Here is a tiny trained network, its code and every weight. The questions are about switching its units off for an input and a class, where a switched-off unit gives its printed mean instead of its output.

import numpy as np


def w(rows, s, z=0):
    codes = np.array(rows[::2]) - 128.0
    scale = np.full(codes.shape[1], s)
    scale[-1] = z or s
    return codes * scale


def f(y):
    return y / 2 * (1 + np.tanh(0.7978845608 * (y + 0.044715 * y**3)))


def log_softmax(a):
    a = a - a.max(-1, keepdims=True)
    return a - np.log(np.exp(a).sum(-1, keepdims=True))


def net(x, mask):
    res = np.array(x, float).reshape(1, 8) / 4 @ E
    y = f(res @ A[0][:, :-1].T + A[0][:, -1])
    res = res + np.where(mask, y, B[0][:, -1]) @ B[0][:, :-1]
    return log_softmax(res[-1] @ U[:, :-1].T + U[:, -1])


A, B = {}, {}
E = w([
[42,227,98,73,176,142,105,185,74,176],'x0',
[133,135,137,148,125,146,24,54,155,246],'x1',
[218,205,204,87,236,99,174,182,103,191],'x2',
[147,177,3,189,157,235,86,186,199,149],'x3',
[200,212,55,236,56,153,181,70,37,102],'x4',
[188,172,206,110,198,252,19,43,91,206],'x5',
[223,214,187,208,54,76,128,78,178,210],'x6',
[189,57,177,118,102,117,111,141,230,184],'x7',
],0.0051)
A[0] = w([
[101,126,74,151,92,135,107,212,230,168,204],'N0',
[162,31,217,87,124,81,140,69,153,96,196],'N1',
[77,181,60,170,97,188,94,40,51,114,174],'N2',
[51,109,146,18,166,86,198,255,117,67,254],'N3',
[162,200,198,115,109,12,199,160,105,162,183],'N4',
[129,85,82,207,42,97,187,67,118,55,212],'N5',
[111,87,133,65,160,145,155,206,103,75,82],'N6',
[214,172,175,116,186,233,39,56,132,240,189],'N7',
[82,147,93,78,228,151,71,206,151,177,239],'N8',
],0.0056,0.0051)
B[0] = w([
[96,24,37,119,119,74,132,151,180,134,181],'N0',
[38,98,76,130,123,173,29,45,87,203,185],'N1',
[127,217,70,229,88,212,123,71,35,106,205],'N2',
[14,53,25,49,253,121,99,174,63,95,241],'N3',
[125,192,44,194,242,229,55,85,57,215,184],'N4',
[159,155,47,211,88,170,84,52,102,190,213],'N5',
[70,67,227,43,183,79,162,190,162,79,154],'N6',
[128,193,158,123,180,211,44,34,124,237,254],'N7',
[23,89,35,103,218,157,88,115,57,107,233],'N8',
],0.0061,0.0091)
U = w([
[45,33,108,16,197,44,176,249,133,27,136],'0',
[167,218,154,170,49,170,214,138,59,18,30],'1',
[78,152,69,149,168,190,63,50,40,180,212],'2',
[190,241,253,13,41,16,241,241,206,35,2],'3',
[239,220,237,139,192,158,151,137,182,175,36],'4',
[115,67,220,74,24,70,75,49,240,183,58],'5',
[189,248,246,5,41,26,242,241,214,16,2],'6',
[217,107,60,214,43,74,216,192,220,108,130],'7',
],0.0063,0.0058)

Each question gives the input, the list of numbers given to net, and the class t.
The units are the neurons (one row each of A and B). Each row of codes is followed by its name. A weight is (code - 128) times the scale printed after its matrix; where a second scale follows, it is the last column's (A, B and U).
mask holds one flag per neuron, in row order. A switched-off neuron (its flag False) gives its mean, the last column of its row in B, instead of its output. The means were averaged over made-up inputs and are rounded, as every weight is.
A unit's drop is (log p(t) with every unit on - log p(t) with that unit switched off) / (log p(t) with every unit on - log p(t) with every unit switched off).
The circuit of an input: a set's keep is (log p(t) with only the set's units on - log p(t) with every unit switched off) / (log p(t) with every unit on - log p(t) with every unit switched off). Starting from all 9 units, units are removed one at a time, each time the one whose removal leaves the highest keep (on an exact tie, the one counted first), for as long as the keep stays at least 0.8.
units of the circuit, in order: the units of the circuit, biggest drop first
top k neurons: the k neurons with the biggest drops, biggest first
drop when u is switched off: that unit's drop, to one decimal
input [-5,-5,-2,1,5,-1,-2,-7], class 1: units of the circuit, in order	[N7 N8 N1]
input [-3,-1,-4,5,4,-7,-6,4], class 0: units of the circuit, in order	[N7]
input [-6,-7,-2,-1,6,3,4,-8], class 1: units of the circuit, in order	[N7 N3]
input [-2,-1,8,-4,7,-4,-8,-4], class 0: top 2 neurons	[N7 N3]
input [8,-6,-3,-7,3,-6,-1,7], class 0: top 4 neurons	[N3 N7 N2 N6]
input [-7,1,0,-1,0,-1,4,3], class 5: top 2 neurons	[N8 N3]
input [-5,2,4,3,-2,3,7,-4], class 4: top 2 neurons	[N3 N8]
input [-2,3,7,2,8,-6,-8,5], class 0: top 3 neurons	[N7 N2 N1]
input [-6,-5,-2,5,6,3,-4,-3], class 1: drop when N7 is switched off	0.2
input [2,4,-8,0,6,-8,0,4], class 7: drop when N7 is switched off	0.2
input [-6,-5,-3,2,3,2,0,-8], class 1: drop when N8 is switched off	0.2
